Below is a small trained network, with its code and all its weights. Each question gives an input and a class and asks what happens when units are switched off, that is, made to give their printed mean instead of their output.

import numpy as np


def w(rows, s, z=0):
    codes = np.array(rows[::2]) - 128.0
    scale = np.full(codes.shape[1], s)
    scale[-1] = z or s
    return codes * scale


def f(y):
    return np.maximum(y, 0)


def log_softmax(a):
    a = a - a.max(-1, keepdims=True)
    return a - np.log(np.exp(a).sum(-1, keepdims=True))


def net(x, mask):
    res = np.array(x, float).reshape(1, 8) / 4 @ E
    y = f(res @ A[0][:, :-1].T + A[0][:, -1])
    res = res + np.where(mask, y, B[0][:, -1]) @ B[0][:, :-1]
    return log_softmax(res[-1] @ U[:, :-1].T + U[:, -1])


A, B = {}, {}
E = w([
[131,125,128,127],'x0',
[127,127,128,129],'x1',
[59,37,236,143],'x2',
[2,187,101,47],'x3',
[127,129,125,127],'x4',
[127,125,129,128],'x5',
[183,160,236,74],'x6',
[130,123,127,129],'x7',
],0.0097)
A[0] = w([
[209,214,47,73,255],'neuron 0',
[32,187,146,101,38],'neuron 1',
[103,71,152,114,190],'neuron 2',
[77,217,153,133,137],'neuron 3',
[59,66,17,228,79],'neuron 4',
[235,63,159,246,120],'neuron 5',
[165,155,184,67,111],'neuron 6',
[147,147,120,147,159],'neuron 7',
],0.011,0.0037)
B[0] = w([
[87,58,138,211,246],'neuron 0',
[137,224,94,90,188],'neuron 1',
[68,125,194,244,179],'neuron 2',
[101,166,117,135,175],'neuron 3',
[181,75,152,47,216],'neuron 4',
[108,247,105,101,249],'neuron 5',
[203,2,120,82,179],'neuron 6',
[111,155,160,160,151],'neuron 7',
],0.0085,0.013)
U = w([
[120,121,116,136,255],'0',
[127,246,87,100,47],'1',
[68,68,132,229,101],'2',
[218,35,111,2,78],'3',
],0.0083,0.0064)

Each question gives the input, the list of numbers given to net, and the class t.
The units are the neurons (one row each of A and B). Each row of codes is followed by its name. A weight is (code - 128) times the scale printed after its matrix; where a second scale follows, it is the last column's (A, B and U).
mask holds one flag per neuron, in row order. A switched-off neuron (its flag False) gives its mean, the last column of its row in B, instead of its output. The means were averaged over made-up inputs and are rounded, as every weight is.
A unit's drop is (log p(t) with every unit on - log p(t) with that unit switched off) / (log p(t) with every unit on - log p(t) with every unit switched off).
The circuit of an input: a set's keep is (log p(t) with only the set's units on - log p(t) with every unit switched off) / (log p(t) with every unit on - log p(t) with every unit switched off). Starting from all 8 units, units are removed one at a time, each time the one whose removal leaves the highest keep (on an exact tie, the one counted first), for as long as the keep stays at least 0.8.
circuit, biggest first: the units of the circuit, biggest drop first
unit that matters most: the unit with the biggest drop
top k neurons: the k neurons with the biggest drops, biggest first
drop when u is switched off: that unit's drop, to one decimal
input [7,2,1,-6,-5,7,-7,-8], class 3: unit that matters most : neuron 4
input [-5,-5,6,-7,-2,0,-6,-1], class 1: top 2 neurons : (neuron 5; neuron 0)
input [2,5,2,0,0,-7,6,-7], class 3: top 3 neurons : (neuron 6; neuron 0; neuron 5)
input [-7,-2,6,6,1,4,-2,6], class 1: top 3 neurons : (neuron 1; neuron 0; neuron 6)
input [0,-7,-6,-5,1,7,-1,-6], class 2: top 3 neurons : (neuron 0; neuron 1; neuron 4)
input [-4,0,2,-4,-2,8,-3,5], class 1: circuit, biggest first : (neuron 5; neuron 0)
input [-8,4,1,-4,-3,1,0,4], class 1: top 3 neurons : (neuron 5; neuron 0; neuron 6)
input [4,-2,-5,5,-5,1,6,2], class 3: top 3 neurons : (neuron 6; neuron 5; neuron 2)
input [-5,-3,3,-2,-1,-6,-6,-2], class 3: top 2 neurons : (neuron 4; neuron 0)
input [5,1,8,8,-6,-7,5,-4], class 1: top 4 neurons : (neuron 1; neuron 0; neuron 3; neuron 4)
input [-7,8,3,7,2,0,-8,6], class 3: top 2 neurons : (neuron 4; neuron 5)
input [4,4,0,-6,1,-1,3,-7], class 1: top 3 neurons : (neuron 5; neuron 0; neuron 4)
input [-5,-2,7,7,5,1,1,4], class 1: top 2 neurons : (neuron 1; neuron 0)
input [2,5,2,3,1,8,5,3], class 3: circuit, biggest first : (neuron 6)
input [3,-3,-6,3,1,7,1,3], class 2: drop when neuron 5 is switched off : 0.2
input [-6,-2,-7,5,-1,6,1,6], class 2: drop when neuron 5 is switched off : 0.3
input [1,-8,-6,-1,4,-3,4,-8], class 2: drop when neuron 0 is switched off : 0.6
